In the rows, zero is written as 128.
Each row of numbers belongs to one of the elements below and depends on some of the facts about them. Some rows are named. Which element is each other row?

Named rows:
stopo: [ 87  99 171 150 119  88  76 126 108 158  70 123 153 124 148 132 171 176
 143  58 172 176 143  84 130  91 166 101 164 132 137 172 114 126 143 131
 160 117 112 132  96 127 106 154 109 103 202 114 176 101]
daplel: [ 99  93 180 154 130  97  66 113 115 148  61  89 157 152 148 131 177 162
 133  70 170 172 130  89 136  94 167 101 114 138 136 179 122 143 100 131
 133 160 113 142 101 131 131 146 114 105 198 122 173  91]
trodrazes: [ 97 145  87 140 165 101 114 129 118 119 195 133 133 168 184 148 156 140
 119  93 127 154 146 109 110 136 143 146 106 140  94 161 128 116 154 117
  97  30 113 130 117 116  80 138 127 104 152 106 163 122]
lebugron: [100 143 115 137 155  99  91 113 121 120 186 118 144 179 181 132 160 141
 169 100 129 152 136 112 109 141 146 140 104 137  93 153 129 125 144 117
  75  82 119 108 127 119  91 138 119  99 150  98 164 126]
ritrolak: [ 98 164 116 158 142 100 106 125  89 144 195 162 138 178 183 111 170 107
 176  82 130 155 141  99 101 125 143 150  77 132  73 153 126 108 175 122
  91  45 113  90 119 126  69 136 109  96 151  77 162 125]
klagum: [ 99 107 164 151 131  87  77 124 122 151  59 115 150 142 141 137 173 151
 116  67 162 167 139  86 140  90 162 111 123 140 136 177 119 136 109 135
 150 121 107 155  93 127 135 149 113 106 203 116 170  94]
rumedrol: [ 99 128  85 137 150  95  95 101 122 144 195 152 144 174 179 149 162 122
 174  93 129 162 138  96 107 144 142 144 111 140  86 154 124 117 157 124
  89  47 115 130 131 109  75 146 119 110 153  89 162 144]
botru: [121 168 121 143 146  84  91 138 126 152 192 121 140 162 189 168 154 142
 152  98 134 158 152 103 117 143 147 121  75 130  87 144 120 116 184 128
  86  64 117  96 125 109 110 141 117 104 146  88 143 130]
skagiro: [116 171 107 160 151  90  98 135 127 120 164 144 140 178 160 132 168 154
 155  92 138 151 158 116  96 148 138 146 112 139  89 155 133 112 164 116
  84  72 122 105 128 100  45 144 118 113 161  93 168 120]
pifal: [100 149 106 135 151  92  99 119 119 126 188 140 141 168 179 136 159 141
 163  91 131 155 144 103 103 139 144 140 116 137  91 150 126 117 165 119
  87  58 121 113 124 116  80 141 118 101 152  89 164 134]
postar: [ 98  98 171 152 125  90  72 119 113 154  65 112 153 142 147 135 176 161
 126  61 172 175 138  81 132  92 166  99 128 138 135 176 119 133 120 133
 145 137 113 147  96 127 122 150 112 107 201 112 173  98]
fuskos: [ 96 144  85 140 166 102 117 130 119 118 194 132 132 168 185 149 156 141
 117  94 126 155 147 109 109 135 143 146 105 140  93 162 128 115 153 117
  98  28 113 131 116 115  80 137 128 104 151 108 163 121]
notrak: [113 120 175 176 126  88  73 134 121 148  39 114 152 153 129 132 185 175
 119  64 180 171 152  93 123 101 159 107 122 141 133 181 127 128 119 129
 142 153 115 142 101 112  86 152 112 119 208 116 177  85]
brugri: [103 144  97 128 152  88 103 121 115 108 180 134 132 165 168 151 159 116
 154 108 119 151 149 115 109 136 145 167  87 144 100 148 128 125 165 128
  90  49 120 123 115 109  86 146 110  97 150  79 165 128]
kitranen: [103  76 170 140 118  91  74 115  96 135  57  98 144 136 138 154 181 136
 126  81 169 179 147  92 130  90 173 124  86 148 147 169 121 141 137 145
 140 145 123 155  90 118 109 157 101 102 192  88 178  96]
gipodun: [ 96 131  90 143 161 111 115 128 106 124 206 126 133 169 194 149 159 154
 115  88 138 165 148 104 101 138 148 133 106 140  94 162 129 110 165 113
  93  42 120 128 121 115  62 137 131 106 148 108 165 122]
rugru: [ 95 112 186 134 126  85  81 112 118 147  63 118 157 149 141 129 172 169
 103  56 180 178 144  76 130  91 166  87 119 139 141 176 122 122 129 130
 138 144 116 160  97 136 131 148 108 115 201 108 169 113]

There are 2 kinds of fact about the elements: Θ, τ.
[baso,pifal,postar] Θ pliklu
[bezo,dilas,dobegim,lifum,sivi,triflam] Θ tifa
[bigrar] Θ nuno
[botru,nafik,saplam] Θ triflam
[bradras,grevi] Θ grudos
[breke,moluren,mufak,rumedrol] Θ mogruk
[brutrogur] Θ baso
[daplel,dobus,lebugron] Θ zurolos
[dizel,dripligror,flegum] Θ brorin
[drabruskam,vanuklek] Θ rifon
[drani,kater] Θ lotro
[febos,kubres,lotro,vonek] Θ moti
[fistos,skagiro] Θ tudam
[flestetil,graflo,trimi] Θ stolor
[fletrin] Θ plizun
[flosum,grudos] Θ stabatrik
[fluvin,skufen] Θ vutrum
[fuskos,maklo,modro,plelun,ploskin] Θ trodrazes
[fusu,trapleger] Θ budruses
[gapil] Θ trapleger
[gipodun,vakopar] Θ ploskin
[gizun,nobregel,rugru] Θ griflabur
[gofun,puza] Θ ganugro
[grarar,latrak,zigral] Θ ruplum
[graskik] Θ dilas
[grolo,plivir,tudam,zivemun] Θ bragroklil
[gropluk,kitranen] Θ zatek
[kife,ruplige] Θ lifum
[kledukles] Θ zivemun
[klefi,lekur,lobrun,taklo] Θ sodin
[klelobras,plebu,treples] Θ drudrosak
[lafon,rifon] Θ zinem
[lavufin] Θ febos
[menar,tuzol,vutrum] Θ briplar
[mograr,notrak] Θ grolo
[muklik] Θ skubro
[nenes] Θ gufo
[nese] Θ bezo
[perabo] Θ klagum
[plizun,steka,zegreflor,zetur] Θ staga
[ritrolak,segrak] Θ plebu
[ritumi] Θ plelun
[rovam,zusos] Θ nobregel
[ruvo] Θ sivi
[saples] Θ mufak
[siflubri] Θ fusu
[skubro,vaklive,zatek] Θ brugri
[skugru] Θ modro
[staste] Θ taklo
[stopo,tagel] Θ dripligror
[stoskur] Θ lekur
[sturos] Θ breke
[vako] Θ trimi
[vastas,zule] Θ dobus
[vazul] Θ gofun
[zazime] Θ bigrar
τ 731 <- baso,bradras,brorin,budruses,daplel,dobegim,dobus,drabruskam,drani,dripligror,drudrosak,febos,fistos,flegum,flestetil,gapil,gofun,grarar,graskik,griflabur,grolo,grudos,kitranen,klagum,klefi,klelobras,kubres,lafon,latrak,lavufin,lifum,lotro,menar,modro,moluren,moti,muklik,nafik,nenes,notrak,nuno,perabo,plelun,pliklu,ploskin,postar,puza,ritumi,rugru,ruplige,saples,segrak,siflubri,sivi,skubro,skufen,steka,stopo,stoskur,taklo,triflam,tudam,vaklive,vako,vakopar,vazul,zazime,zegreflor,zigral,zinem,zule,zusos
τ 421 <- bezo,bigrar,botru,bragroklil,breke,briplar,brugri,brutrogur,dilas,dizel,fletrin,flosum,fluvin,fuskos,fusu,ganugro,gipodun,gizun,graflo,grevi,gropluk,gufo,kater,kife,kledukles,lebugron,lekur,lobrun,maklo,mograr,mogruk,mufak,nese,nobregel,pifal,plebu,plivir,plizun,rifon,ritrolak,rovam,rumedrol,ruplum,ruvo,saplam,skagiro,skugru,sodin,stabatrik,staga,staste,stolor,sturos,tagel,tifa,trapleger,treples,trimi,trodrazes,tuzol,vanuklek,vastas,vonek,vutrum,zatek,zetur,zivemun,zurolos

Rows to name:
No name comes twice in this set of rows, the named rows included.
[100 152 108 136 162  94  96 117 127 115 181 121 142 178 175 133 157 132
 161 103 120 145 135 115 116 139 141 151 102 138  94 155 129 128 134 119
  82  67 113 115 124 119 104 138 120  98 153 103 162 122] => zurolos
[ 92 100 171 151 122  89  75 123 109 158  67 119 153 132 148 133 174 169
 138  60 172 176 142  83 129  92 166 102 148 135 136 173 116 129 135 131
 153 127 112 139  97 128 112 152 111 104 202 113 174  98] => flegum
[ 97 121 178 133 132  80  85 117 123 143  56 121 154 147 136 131 169 159
  97  61 172 171 143  80 138  90 162  99 115 141 141 178 123 126 117 132
 143 128 109 167  93 136 145 148 109 113 203 112 167 110] => griflabur
[104 135  96 123 150  89 104 120 109 101 177 129 129 164 164 157 161 108
 155 114 120 154 151 118 110 135 147 173  75 147 104 146 128 128 170 131
  87  55 123 127 114 106  82 149 106  95 147  70 166 128] => zatek
[ 97  70 143 155 124  93  67  95 119 179  71 127 158 149 146 153 178 137
 140  64 167 185 130  72 135  99 164 109 123 143 127 183 117 133 108 139
 148 121 106 172 107 119 115 156 116 118 201 113 171 112] => saples
[ 93 122 193 122 127  81  86 107 119 144  59 122 160 153 137 124 170 174
  90  54 186 180 147  73 129  91 166  80 115 140 146 176 123 115 136 129
 134 152 117 169  97 142 140 148 108 119 202 104 166 126] => zusos
[ 99 120  79 138 149  95  93  94 123 151 196 156 146 176 178 155 162 118
 177  93 129 164 136  94 108 146 141 147 112 141  84 156 124 116 155 125
  91  46 112 137 133 107  73 148 121 113 153  89 162 149] => sturos
[100 158 112 149 145  97 103 122 102 136 193 154 139 175 182 122 166 121
 172  86 131 155 143 101 101 130 144 146  91 134  81 152 127 113 170 121
  91  52 116  98 121 122  74 138 112  98 152  82 162 129] => treples
[ 91 107 163 149 128  85  78 127 119 153  62 121 150 133 142 135 171 160
 126  64 163 168 140  87 139  90 162 112 144 137 136 175 116 132 122 133
 159 110 106 147  93 127 125 151 111 104 204 118 173  94] => brorin
[100 137  78 136 155  90  99 107 130 139 188 153 142 173 173 152 158 114
 165  97 119 155 138 101 115 142 138 157 109 141  86 156 125 120 146 125
  94  33 108 137 126 110  89 146 119 109 155  94 160 140] => mogruk
[ 94 150 105 134 147  91 101 123 116 128 193 147 140 158 181 135 157 150
 174  89 130 156 148 105 104 138 145 141 138 133  93 147 122 113 178 118
  96  48 120 103 124 115  71 144 116  99 154  90 167 131] => dizel
[103  80 170 141 118  91  73 116  99 137  58  98 145 138 139 155 180 138
 126  79 168 179 145  91 129  91 172 120  90 147 146 170 122 141 134 142
 140 144 121 155  91 119 112 156 102 103 193  92 177  97] => muklik

The same elements again, as new rows of numbers:
Some elements and their rows:
moluren: [157  82  83 157 126 156 124 160 168 171  93 133 146  95  87 148  93  88
 108 125 108 137 120 113  84  90 122  98 114 108]
tudam: [109 145  98 173 110 141 140  98 113 172 111  96 171 164  90 112 138  88
 125  88 155 112 113 146  72  88 140 111 135  81]
bragroklil: [157 152 164  98  93 121 111  94 119  82 154 121 104 180 163  87 174 170
 115 119 175 144 104 117 175 154  85 159  95 133]
vastas: [153 152 169 121  83  82 138 114 155  81 101 129  95 141 170 149 149 170
 130 159 175 109 120 150 182 164  74  92 101 175]
lotro: [145 132 125 154 182  88  77 149 115 172 125  89 163 100  87 142 113  89
 148  92 105 132 137 155  57 107 156 153 145 153]
drani: [129 132 121 127 185  84  65 156 151 173 108  93 159  94  90 137  94  87
 153  81 108 142 162 157  53 126 101 149 160 166]
brutrogur: [149 145 162  83  99 120 123 106 150  82 148 148  95 119 166 108 150 171
 129 137 139 140 122 112 179 169  82 140 104 158]
notrak: [ 76 148  89 171  94 142 141  96 141 174  94 106 170 163  91  93 111  87
 131  79 184 118 133 140  65  90  86 101 152  78]
siflubri: [103 117  98 167 141 140 145 159 128 173  99 103 163  98  89 148  99  89
 136 117 105 106 134 146  79  96 158 104 152 104]
stoskur: [ 93 155  78 161 107 114 146 135 153 174  88 192 171  89  87 138  99  89
 154 135 106 137 152 114 120  93 177 116 139 137]
stopo: [ 68 101  81 149 181 170 152 116 139 168  78  87 151  89  86 151 143  89
 148 155 107 132 167 161 108 108 115 113 151  82]
zigral: [ 97 117  94 166 140 140 144 159 136 172  97 113 161  95  90 148  97  89
 142 112 107 112 143 142  80  94 151 100 156 103]
sivi: [138 119  87 171 179 145 146 143  99 170 114 127 156 173 105 152  99  87
 108 130 106 149 127 141  58  99 175 105 162  97]
breke: [164 112 155  81  97 148  78 103 155  81 153 157  92 132 150 114 144 171
  87 157 145 156  97  93 183 137  83 146  87 163]
plebu: [153 101 148 104  86 124 129 117 119  81 159 132  93 154 150  86 166 171
 118 105 104 107 119 103 171 173 106 188 101 147]
dizel: [134 140 154  79 146 163 132  96 150  82 112 117  94  99 162 119 169 171
 137 153 144 150 146 138 182 172  76 149 104 135]
lobrun: [147 156 139  82  89 104 120  98 160  83 145 192 105  99 163  98 150 171
 152 148 145 152 131  98 184 169 139 153  99 168]

Name these rows:
No name comes twice in this set of rows, the named rows included.
[125 154  80 167 124 120 143 135 116 172 105 176 169  93  87 144 120  87
 153 141 105 126 124 128 111  92 177 128 125 127] => taklo
[143 155 114  82  85  98 122  95 166  82 139 193 120  92 158  92 153 170
 154 155 146 155 136  93 186 168 168 162  96 171] => staste
[165  92 141  79  88 154  74 109 190  82 141 180  90 108 156 115 101 171
  84 150 156 157  99  90 181 129  72 121  86 164] => sturos
[152 149 167  96  90  92 130 109 150  82 129 140  96 134 169 135 147 171
 130 150 163 127 122 133 182 167  79  97 104 171] => lebugron
[118 136 146  80 172 170 137  92 154  80  82  96  91  92 156 129 176 169
 140 166 139 153 160 155 184 172  71 160 102 110] => tagel
[ 93 151  79 164 120 122 145 145 144 171  90 181 169  90  88 143  99  88
 153 125 107 129 147 125 104  93 175 110 145 120] => klefi
[117  89  89 171 130 141 145 162 109 170 132  99 157 114  87 139 110  88
 130 106 100  95 127 141  71 100 171 147 144  96] => drudrosak

The same elements again, as new rows of numbers:
Some elements and their rows:
lifum: [138 168 189 122 119 135 130 157 132  95 140 160  94 133 106 139 164 154
  67 112 146 153  52 151 140 116]
pifal: [102 113  91 134 123 143 120  90 131 154 129 102 137 132 135 111  62 130
 176 139 100 102 186 114 118 128]
dobus: [178 137 201 122 153  79 137 128 124  99 126 149 124 131 144 149 197 156
 109 135 166 139  91 149 142 132]
trodrazes: [ 92 102 102 131 119 134 107  86 112 143 125  79 124 144 124 147  58 105
 166 119 126 105 183  90 114  93]
botru: [ 80 135 125 126 102 180 119  86 133 143 146 116 105 144 114 107   9 164
 142 130  82 106 144 128 112 116]
zegreflor: [156 159 165 130 136 101 130 161 135 103 130 146 121 122 123 141 211 125
  97 118 162 148  90 139 149 118]
skufen: [144 136 123 109 147 120 121 156 149 110 131 157 125 113 112 121 215 123
  65 139 155 153  87 140 142 160]
zule: [183 113 193 110 162  85 137 117 119 104 122 157 128 131 146 142 189 167
  99 148 159 139  85 156 132 161]
steka: [156 159 166 130 137 100 131 162 136 103 129 146 121 122 123 142 213 125
  96 118 162 148  89 140 148 117]
gizun: [110 107 106 129 132 133 123  75 131 151 132 101 138 135 142 112  58 142
 181 146 102  98 187 118 116 129]
graskik: [139 149 178 112 124 147 130 152 131  99 137 170  96 132 105 133 156 161
  53 123 138 155  43 158 132 144]
siflubri: [159 134 149 119 144 112 131 156 130 107 126 156 124 122 123 135 203 133
  84 132 155 150  83 145 139 149]
kubres: [157 131 165 122 156 118 138 184 125 153 117 146 145 136 109 147 200 121
  71 126 128 140  58 163 128 153]
gapil: [158 133 150 119 143 113 131 155 130 108 125 157 125 121 124 135 204 132
  85 132 154 151  84 145 138 149]
tudam: [156 126 166 115 117  87 166 180 142  80 130 168 150 101 145 134 157 106
  75 112 151 163  71 122 135 112]
vastas: [128  98 135 125 142 112 127  51 123 148 129 100 141 142 157 118  50 165
 194 155 106  90 190 124 114 133]
dizel: [ 94 117  75 128 126 148 115  92 143 154 135 101 137 128 126 103  70 123
 165 143 101 104 190 110 121 130]

Which element is each row?
No name comes twice in this set of rows, the named rows included.
[ 88  57  86 114 130 145  99  74  95 146 119  80 122 149 119 158  45  98
 141 128 131 107 171  85  98 120] => gipodun
[103 117 118 140 145 146 131 130 128 223 121  83 169 155 112 128  61 114
 160 131  63  86 152 139 107 126] => kater

Now the same elements, written a new way:
Named rows:
vastas: [157 107 142 138 124 118 120 147 107  90 128 117 116 121 153 139 132 188
 141 156 167 136 123 100 151 112  94 164 131 109 121 131  91 145 110]
lebugron: [151 111 140 136 121 114 121 154 115  99 135 120 117 123 159 137 128 186
 140 166 164 136 126  99 156 113  96 162 131 112 115 128  98 149 109]
fletrin: [142 120 138 135 117 108 124 163 124 116 140 127 111 126 155 132 122 177
 134 166 159 138 130  99 163 115  98 165 134 113 114 122 104 156 106]
ganugro: [140 132 138 129 129  96 138 140 144 123 101 121 132 119 123 126 108 134
 134  97 156 108 123 105 166 104 118 120 139 104 110 102 103 144  89]
mograr: [143 123 143 123  98 128 120 199 131 126 150 134 132 138 134 146 120 178
 167 188 162 165 150 106 139 112  96 115 128  89  98 113 103 152 106]
puza: [122 126 119 127 125 156 121 108 112 132 145 134 121 136 129 128 144 120
 114 143 102 142 132 154  96 149 144 134 121 155 147 151 145 116 166]
steka: [127 140 122 125 135 144 138  73 129 142  96 129 134 129  86 120 131  76
 109  61  98 114 120 164  96 136 165  89 129 144 150 129 138 107 149]
febos: [115 144 122 107 153 141 134  85 134 141 105 135 136 109  30 108 157  99
 115  24 105  78 134 159 101 138 131  97 112 149 142 122 158 100 166]
muklik: [114 125 107 126 139 156 135  79 110 127 173 139 132 134 192 126 142 124
 121 209 114 124 139 186  88 136 154 136 115 165 138 148 152 112 155]
sivi: [101 144 119 131 150 150 130  79 146 156 130 117 152 118  80 116 131  37
 128  76 100 129 113 132  84 134 152 105 128 119 157 135 161  89 137]
klelobras: [113 137 120 132 123 152 115 113 125 141 143 141 113 119 108 122 143 131
 108 156  99 162 135 160 112 150 168 144 123 153 149 136 157 136 174]
zatek: [131 129 121 128 143  97 156 104 142 114 138 127 147 115 207 125 105 141
 143 180 171  86 133 145 156  89 130 126 131 119  98  96 115 140  74]
fistos: [127 130 125 117 105 175 118 139 118 142 150 142 137 147 103 140 143 119
 144 160 104 171 150 162  70 145 142  84 116 130 135 142 141 114 166]
fluvin: [153 108 142 139 126 118 113 149 116  85 125 118 119 107 136 137 132 201
 141 163 167 145 124 104 161 111 112 167 131 110 121 123 101 152 118]
skugru: [135 102 130 133 135  91 127 181 127 107 113 126 118 126 173 145 118 190
 155 181 138 142 114  98 169 129  93 158 127 101  86 120 142 157  88]
vonek: [132 123 137 120 131 105 120 175 127 114 149 132 114 112 115 124 143 195
 141 141 164 107 141  93 166 117  71 170 120 118 107 116 120 149 120]
pliklu: [124 139 121 123 136 144 137  78 131 141 100 129 136 130  91 121 132  78
 109  66  98 115 122 163  96 136 164  88 127 146 149 131 141 106 148]

Rows to name:
No name comes twice in this set of rows, the named rows included.
[112 133 120 110 143 152 118 114 114 132 151 141 118 114  65 115 173 142
 118 100 108 104 144 151 100 150 108 143 105 160 142 142 161 110 183] => drani
[133 130 126 128 140  97 151 116 143 118 127 125 143 117 179 125 106 141
 142 154 167  92 130 134 160  95 125 123 133 114 102  98 112 141  79] => brugri
[135 118 122 130 129 162 119  92 101 117 134 129 121 133 120 131 152 127
 117 134 106 142 126 156  88 145 141 131 120 150 153 156 133 109 169] => daplel
[129 116 122 132 132 109 139 136 122 107 180 132 130 124 238 132 118 184
 146 248 173 116 142 135 156 103 108 169 125 129 101 118 117 149  92] => gropluk
[148 113 140 137 123 115 117 156 120  95 134 121 118 113 147 136 128 191
 140 168 165 142 127 101 162 112 106 165 132 112 118 123 103 151 113] => tuzol
[109 143 120 134 121 150 112 114 133 147 144 145 108 109  97 117 142 138
 105 160  97 174 137 165 121 149 182 150 125 152 152 128 165 147 179] => segrak
[115 150 121 128 134 140 130  85 146 150  98 136 128 111  68 114 129  90
 106  79  96 137 126 168 116 138 190  99 130 143 150 115 157 127 157] => drudrosak
[137 115 124 133 134 165 112  87 102 102 126 126 124 115 105 131 157 142
 117 135 109 151 124 159  94 143 159 136 119 148 159 152 139 112 176] => skufen
[120 118 112 123 158 124 142  93 133 132  60 128 141 130 105 134 127  90
 131  80  72 122 101 163 103 152 159  82 120 130 119 126 185 110 126] => ploskin
[126 149 139 136 124  89 129 148 167 139  99 133 119  90  89 115 104 156
 125 112 151 144 128 118 196 106 158 136 142 103 113  76 126 178 102] => plebu
[141 114 124 132 133 165 117  85  95 109 126 125 122 129 116 134 157 131
 117 127 108 142 121 156  85 144 141 132 119 150 158 160 128 106 170] => zule
[114 144 122 104 156 139 134  86 134 141 104 136 134 106  22 107 162 103
 114  16 106  72 136 157 103 138 126  99 110 150 142 120 161  99 168] => lotro
[115 130 120 114 139 154 119 114 113 132 150 139 118 120  84 119 165 138
 117 112 107 113 142 151  99 150 119 140 109 157 143 145 157 112 179] => kubres

